Moves between items:
&: j903->j832, j715->j720, j616->j903, j187->j870, j751->j165, j292->j79, j608->j616, j167->j115, j946->j403, j274->j292, j646->j582, j452->j887, j195->j783, j750->j710, j582->j270, j85->j736, j870->j946, j79->j387, j115->j766, j337->j195, j165->j937, j783->j424, j766->j117, j465->j313, j299->j85, j887->j200, j395->j990, j678->j452, j566->j395, j710->j465, j893->j299, j990->j701, j467->j751, j720->j326, j317->j715, j41->j646
@: j903->j990, j715->j452, j117->j313, j616->j395, j187->j893, j270->j403, j751->j115, j292->j715, j608->j566, j167->j750, j946->j85, j274->j317, j313->j937, j326->j200, j646->j870, j200->j387, j452->j292, j195->j616, j750->j467, j582->j946, j85->j582, j387->j326, j870->j299, j79->j720, j832->j701, j403->j736, j115->j710, j337->j608, j165->j766, j783->j903, j766->j465, j937->j117, j465->j165, j299->j646, j736->j270, j887->j79, j395->j195, j678->j274, j566->j337, j701->j424, j710->j751, j893->j41, j990->j783, j467->j167, j424->j832, j720->j887, j317->j678, j41->j187
+: j903->j616, j715->j317, j117->j766, j616->j608, j270->j582, j751->j467, j292->j274, j946->j870, j313->j465, j326->j720, j646->j41, j200->j887, j452->j678, j195->j337, j582->j646, j85->j299, j387->j79, j870->j187, j79->j292, j832->j903, j403->j946, j115->j167, j165->j751, j783->j195, j766->j115, j937->j165, j465->j710, j299->j893, j736->j85, j887->j452, j395->j566, j701->j990, j710->j750, j990->j395, j424->j783, j720->j715
^: j903->j165, j715->j646, j117->j701, j616->j751, j187->j678, j270->j326, j751->j616, j292->j299, j608->j467, j167->j566, j946->j887, j274->j893, j313->j424, j326->j270, j646->j715, j200->j403, j452->j870, j195->j710, j750->j337, j582->j720, j85->j79, j387->j736, j870->j452, j79->j85, j832->j937, j403->j200, j115->j395, j337->j750, j165->j903, j783->j465, j766->j990, j937->j832, j465->j783, j299->j292, j736->j387, j887->j946, j395->j115, j678->j187, j566->j167, j701->j117, j710->j195, j893->j274, j990->j766, j467->j608, j424->j313, j720->j582, j317->j41, j41->j317
$: j903->j783, j715->j292, j117->j937, j616->j195, j187->j41, j270->j736, j751->j710, j292->j452, j608->j337, j167->j467, j946->j582, j274->j678, j313->j117, j326->j387, j646->j299, j200->j326, j452->j715, j195->j395, j750->j167, j582->j85, j85->j946, j387->j200, j870->j646, j79->j887, j832->j424, j403->j270, j115->j751, j337->j566, j165->j465, j783->j990, j766->j165, j937->j313, j465->j766, j299->j870, j736->j403, j887->j720, j395->j616, j678->j317, j566->j608, j701->j832, j710->j115, j893->j187, j990->j903, j467->j750, j424->j701, j720->j79, j317->j274, j41->j893
~: j903->j85, j715->j115, j117->j326, j616->j299, j187->j337, j270->j701, j751->j292, j292->j751, j608->j893, j167->j317, j946->j783, j274->j467, j313->j200, j326->j117, j646->j395, j200->j313, j452->j710, j195->j870, j750->j678, j582->j990, j85->j903, j387->j937, j870->j195, j79->j165, j832->j736, j403->j424, j115->j715, j337->j187, j165->j79, j783->j946, j766->j720, j937->j387, j465->j887, j299->j616, j736->j832, j887->j465, j395->j646, j678->j750, j566->j41, j701->j270, j710->j452, j893->j608, j990->j582, j467->j274, j424->j403, j720->j766, j317->j167, j41->j566

The rows follow the links: the fewer symbols apart two items are, the more alike their rows tend to be.

Each row is also shifted at random along 2 hidden directions that mean nothing.

Some items, each with a row of numbers:
j395: -7 -6 -17 -8 0 -11 +4 -2 +0 -20 +6 -26 +20 +4 -10 +10 -13 -2 +24 -3 +19 -15 -4 -17 -7 +13 -2 -11 +0 +0 -3 +10 -20 0 -28 -5 +7 +13 -10 -2 -11 +9 -15 +0 -6 -8 +0 +9 +29 -1 -17 -9 +3 +9 +19 -12 -9 -5 +7 -7 +1 -8 +5 -1 +7 +0 +19 +4
j783: -4 -8 -14 -17 -4 +2 +3 +31 +28 +3 +0 -19 +3 +13 -17 +24 +27 +11 +27 +5 +32 -30 -22 -2 -1 +40 -30 +15 -5 +10 -20 +1 -25 +3 -14 +5 -21 +17 -29 +16 -1 +9 +13 -11 -12 +12 -7 -15 +21 +9 -1 -18 +1 -29 +17 +8 +15 -18 -18 +4 +4 +4 +0 +6 +3 +17 +5 +26
j582: +10 +19 -20 -14 0 +3 -22 -15 -14 -15 +13 -10 +2 -3 +1 +16 +8 -1 -12 -3 +6 -11 -9 -15 +9 +2 +13 -7 -8 +14 +6 +14 +7 -5 +5 -2 +2 +6 +3 +0 +7 +0 +6 +17 +5 -8 +13 +3 +3 +1 -38 -9 +15 +5 +3 +16 -2 +2 +24 -6 +35 -15 -4 +9 +2 -17 -3 +33
j750: -7 -32 +10 +19 +12 -3 +17 +9 +11 +27 -2 +21 -6 -5 +16 +5 -6 +2 +38 +22 +19 +0 +15 +15 -15 +1 -10 +14 +16 -16 -5 -22 -33 +21 +9 -19 -1 +1 -10 -8 -18 -26 +4 -22 +9 +28 -26 -6 +41 -11 +34 -4 -16 -8 -2 -26 +1 -8 -18 +13 -13 +10 -14 +3 -7 +15 +9 -41
j387: +19 +16 0 -1 -4 +8 -15 +21 +14 +30 -25 +14 -14 +7 -7 +2 +37 -1 -23 +3 -18 -12 -16 +8 -12 +1 0 +10 +2 +13 -5 -5 +2 -4 +13 -2 -21 -19 -8 +24 +6 +15 +6 +16 +19 +32 +25 -18 -1 +7 -1 +4 +13 -16 -7 +33 +5 +16 -20 +2 -2 +3 -4 -10 -3 +10 -22 +20
j736: +19 +12 -7 +0 -8 +15 -10 +1 +5 +12 +2 +8 +13 +4 +16 +7 +8 +18 -14 +17 -6 +5 +1 -13 +14 +7 0 -4 -11 -6 +18 +6 +8 +1 +23 -8 -18 -1 +20 +9 +15 +4 0 +4 -19 +4 +10 -3 -18 +15 -31 +2 -8 -8 -2 +17 -10 +8 +8 +12 -1 -8 +10 +4 +13 -5 -22 +2
j566: -13 -16 -8 +5 +9 -13 +9 +1 +10 +6 +12 -11 +8 -5 +3 +29 -3 +11 +42 +16 +33 -5 +13 -8 -24 +13 -6 -3 +13 -7 -4 +0 -35 +11 -9 -21 +1 +9 -1 -4 -29 -12 -15 -9 +4 +28 -28 -1 +51 -3 -10 -4 -4 -15 +19 -11 -21 -11 +13 +6 +10 -4 -9 +11 +2 +7 +5 -21
j403: +6 +5 +1 -11 +4 +22 -15 -11 +3 -8 +11 +18 +10 +3 +29 +5 -8 +4 -3 +3 -8 +11 -7 +1 +35 +10 -6 +1 -15 -7 +19 +15 +3 +23 +34 -2 -3 +3 +18 -3 +18 -5 +9 -8 -28 -23 +12 +4 -26 +1 -27 +8 -9 -6 -8 +13 +6 -6 +13 +10 +7 -6 +14 +25 -6 +6 -2 -6
j766: -9 +14 -2 -18 +12 -10 +1 +7 +2 -11 -14 -23 -11 +11 -13 +1 +16 -25 +7 -12 -17 -13 -31 +4 -16 -5 +5 +5 +12 +11 -4 -21 +9 +3 -21 +11 -4 -27 -27 +11 -12 +20 -6 +14 +13 +8 +9 +2 +15 +2 +21 -18 +5 0 -1 -5 +10 -2 -13 -22 -13 0 -10 -22 +0 +6 +10 +23
j292: +12 +2 +1 +28 -7 -4 -6 +20 -2 +49 -20 +18 -16 -13 +1 +10 +22 +15 -12 +13 +5 -8 +12 +12 -18 -8 +2 +3 +8 +6 +7 -11 -24 -9 +6 -27 -23 -13 +2 +2 -5 -20 +11 +5 +35 +48 -4 -17 +20 -1 +7 -1 +13 -21 -3 +19 -16 +11 -23 +22 -3 +2 -7 -15 -5 +4 -36 -1
j616: +5 -5 -15 -16 -17 -9 -3 +31 -1 -21 -6 -52 +18 +18 -47 -12 -8 +20 -21 -7 +21 -20 -13 -16 -23 +31 -5 -2 -11 +17 -29 +30 +11 -54 -48 +17 +2 +9 -3 +11 +3 +34 -5 +15 -9 -8 -3 -3 -9 +4 -8 -19 +7 +9 +28 +25 +5 +0 -17 -27 -3 +4 -11 -18 -2 +4 -6 +33
j467: -3 -14 +6 +18 +1 -12 +17 +4 -10 -10 -10 -7 +8 -6 -16 -29 -19 +1 -10 -12 -8 +16 +17 +3 -17 -5 +3 0 +10 -1 -16 -3 +9 -22 -22 +14 +12 -9 +4 -8 -11 +9 -3 +2 +16 -1 0 -2 -6 -5 +26 +1 -9 +16 +6 -12 -11 -2 -11 -16 -26 +4 -6 -21 -5 +5 +6 -11
j200: +0 +2 +15 +8 +14 +18 -6 -3 +18 +31 -4 +37 -23 -6 +28 +10 +28 -7 +9 +19 -12 +0 -6 +22 +19 -10 -8 +11 +5 +0 +14 -13 -9 +34 +40 -5 -23 -9 -5 -2 +6 -16 +22 -10 +0 +12 +3 -15 +0 +6 +5 +0 -2 -28 -22 +6 +6 +8 -11 +21 -7 -2 +6 +9 -4 +12 -4 -14
j678: +4 -15 +14 +14 0 -1 +13 -6 -9 +10 -5 +19 -13 -17 -5 -8 -7 -1 -6 -11 -6 +17 +19 +23 +8 -26 +2 +7 +3 -12 -9 +6 -2 +6 +21 +1 +17 +10 +3 -24 +8 -28 +9 -6 +15 -5 -12 +2 -2 -13 +15 +11 +1 +5 -1 -15 +2 +6 -4 -2 +11 +16 -4 +1 -19 -6 +11 -10

Start, symbols taken left to right, then the item you end at.
Answers are names.
+1 -30 -2 +12 -5 -6 +2 +1 +5 +13 +7 +1 -3 -9 -9 +5 -12 +14 +2 +6 +23 +9 +29 -9 +5 +2 -12 +14 +4 -13 -16 +16 -23 +2 +23 -11 +12 +30 +14 -18 +10 -22 +6 -13 +8 0 -20 -6 +14 -8 -11 +1 +6 -19 +1 -2 -3 -8 +8 +12 +22 -1 -4 +17 -16 -12 -4 -9
~ $ $ $ => j337
-16 +10 -16 -22 +3 -4 -2 -7 +3 -21 +11 -25 +21 +16 -2 +10 +2 -14 +23 -3 +10 -10 -16 -21 +4 +13 +0 -10 +1 +14 +10 -2 -9 -4 -28 +3 -10 +8 -14 +11 -16 +17 -2 -2 -11 +8 -3 +8 +16 +2 -15 -17 +0 +9 +4 -5 +0 -12 +4 -12 +6 -12 +6 +1 +11 +4 +9 +11
& ^ $ => j937
+1 +3 -5 -11 +12 +6 +3 +5 +15 -4 -2 -10 +27 +13 +11 -2 +4 +7 -1 +7 -1 +8 -27 -14 +4 +22 -12 -5 -9 -3 +6 +5 +3 -4 -14 +5 -14 -11 +9 +22 +4 +20 -8 +1 -27 -2 0 -12 -17 +11 -16 +2 -9 -4 +5 +16 +5 -8 +3 +1 -14 -2 +10 -6 +12 +12 -3 +8
$ ~ ~ + => j783
+3 -4 +9 +16 -17 -12 -1 -17 -35 -11 +16 +3 +19 -7 -1 -20 -43 +15 -22 -16 -13 +30 +31 -11 +13 -17 +13 -9 -20 -16 -12 +27 +23 -24 -1 +9 +23 +21 +47 -20 +22 -2 -11 +2 -10 -28 +2 +5 -28 -2 -24 +21 -6 +31 -2 -2 -14 +7 +26 -10 +3 +9 +8 +6 -7 -21 +2 -12
$ & $ $ => j299
-15 -2 -1 +1 +21 -11 +11 +3 +8 +15 -8 -6 -9 -3 +5 +11 +13 -13 +31 +5 -1 -14 -3 +8 -27 -2 +11 -5 +27 +10 +7 -20 -24 +7 -13 -15 -10 -14 -26 0 -25 +5 -5 +1 +22 +27 -11 +4 +39 -3 +15 -8 0 +1 +8 -18 -8 +2 -17 +7 -6 +2 -12 -16 +6 +17 +7 -9
~ ^ ~ $ => j616
-11 +4 +13 -23 +12 +23 +3 -4 +1 -28 -2 -1 +2 +11 -1 -38 -5 -26 -12 -14 -39 +13 -33 +16 +18 -5 -7 +9 -5 +6 -4 -5 +33 +10 -9 +28 +7 -19 -9 -5 +6 +26 -3 +1 -29 -44 +15 +22 -47 +2 +30 0 -7 +21 -17 -5 +27 -3 -1 -15 -3 +7 +5 -4 +7 -6 +24 +14
~ @ $ => j200
+6 +26 -4 -5 +3 +0 -21 -22 -18 -15 -7 +10 -15 -7 +11 -8 -3 -28 -11 -15 -33 +6 -7 +15 +9 -26 +21 -4 +4 +3 +16 -10 +24 +21 +15 +0 +10 -19 +5 -1 +9 -7 +11 +2 +16 -11 +25 +15 -12 -2 +5 +10 +5 +17 -21 +5 +2 +14 +12 -7 +8 -13 -2 -5 +10 -15 +1 +13
^ + & => j582
-5 -6 +3 +15 +7 -6 +8 +16 +1 +19 -15 -10 +3 +6 -6 -14 +4 +2 -2 -3 +9 -9 0 -6 -23 +1 -1 -3 +6 +3 -6 -10 -1 -18 -26 +7 -10 -21 -5 +5 -11 +13 +0 -6 +7 +17 -12 -5 +8 +3 +27 -1 -5 +9 +6 -4 -1 -7 -20 -6 -30 +12 -5 -23 +0 +18 -10 -17
$ & => j465
+8 +21 -1 +11 -6 -14 -22 +7 -1 +8 -16 +5 -28 -10 -14 +9 +13 -11 -2 +1 -3 -18 +7 +12 -20 -12 +9 +5 +14 +13 +2 -12 -12 +7 +6 -11 +2 -1 -15 -3 -7 -13 +9 +9 +41 +18 -5 -7 +20 -12 +6 -6 +30 +1 -4 -4 -4 +12 -2 -2 +12 -5 -16 -4 -1 -7 -5 +19
+ & + => j317
+21 -4 -9 -3 -4 +13 -18 -3 +4 +12 +8 +17 -3 -3 +7 +26 +10 +12 +6 +10 +18 -2 +11 +1 +24 +13 -7 +12 -17 -13 +3 +11 -9 +22 +32 -10 -2 +25 +4 -1 +8 -19 +18 -19 -17 +10 +5 -8 +1 +1 -23 0 +8 -16 -7 +22 -1 -2 +10 +17 +24 -6 +9 +25 -2 +2 -4 +3
+ ~ & => j783
+7 +5 -10 -6 -10 +7 -12 -14 -15 -9 +6 +3 +13 -1 +4 -6 -9 +16 -31 -14 -1 +3 +8 -12 +19 +2 +8 -8 -29 -6 +21 +20 +24 -15 +5 +3 +7 +5 +34 -1 +22 +4 -2 +11 -16 -23 +11 -3 -31 +9 -37 +8 -4 +11 -1 +25 -6 +3 +15 +10 +13 -5 +24 +2 +9 -8 -17 +7
~ ~ ^ => j79
0 +7 +3 -8 +9 +6 -1 +13 +13 +1 -19 -3 +5 +16 +3 -18 +22 -5 -19 +6 -14 -7 -28 +2 -10 +6 -5 -5 -1 +14 -7 -11 +9 -11 -11 +7 -12 -30 -17 +24 -4 +17 -1 +7 +1 +15 +10 -7 -11 +15 +13 -5 -2 -15 -6 +7 +16 -3 -21 -6 -27 -1 +2 -15 +11 +17 -9 -2
^ + + => j616
-1 -19 -1 +7 +1 -14 +10 +18 +7 +8 -1 -12 +17 +4 -11 -2 -11 +29 +14 -1 +28 -2 +14 -18 -22 +8 -12 +1 +1 -1 -14 +12 -20 -22 -34 -10 -1 +3 +9 +1 -14 +1 -9 -2 -1 +13 -16 -21 +21 +4 -10 -1 -5 -6 +23 -13 -10 -4 -5 -1 -15 +6 +3 +2 -4 +3 -8 -22
^ @ & => j115
+8 -4 +10 +19 -1 +10 -1 -3 -4 +10 -6 +24 -22 -7 -2 -5 +0 -8 -15 -8 -8 +2 +20 +22 +4 -22 +7 +10 +7 -7 -4 0 -5 +12 +23 +0 +10 +14 -5 -18 +19 -29 +19 -13 +9 -8 +0 +3 -8 -8 +28 +13 +2 +5 -20 -5 +1 +3 -4 +16 +7 -3 -1 +6 -13 +3 +4 -9
+ & @ => j292
+9 +11 -12 -5 -3 -11 -16 -3 -14 -2 +10 -1 +2 -9 -4 +22 -6 +3 -3 -15 +11 -11 +8 -4 -1 -4 +12 -3 0 +0 +1 +13 -4 -6 -4 -8 +10 +18 +2 -12 +7 -13 +6 +8 +20 +5 -3 -6 +11 -8 -29 -7 +18 0 +8 +9 -13 +10 +17 +4 +33 -6 -10 +16 -4 -23 -5 +15
~ ~ @ & => j946
-15 -11 +9 +14 +0 +6 +19 -8 -5 -9 +9 +4 -3 +9 -3 -22 -12 -21 +6 -11 -8 +6 +6 +21 +13 -3 +0 +4 -4 0 -10 -11 +8 +1 -7 +10 +16 -8 -12 -18 -8 -5 +9 -16 -15 -26 -2 +8 -14 -9 +42 +2 -13 +19 -6 -26 +13 0 -5 -6 -16 +12 +7 +1 -5 +6 +21 -21
@ $ @ ~ => j292
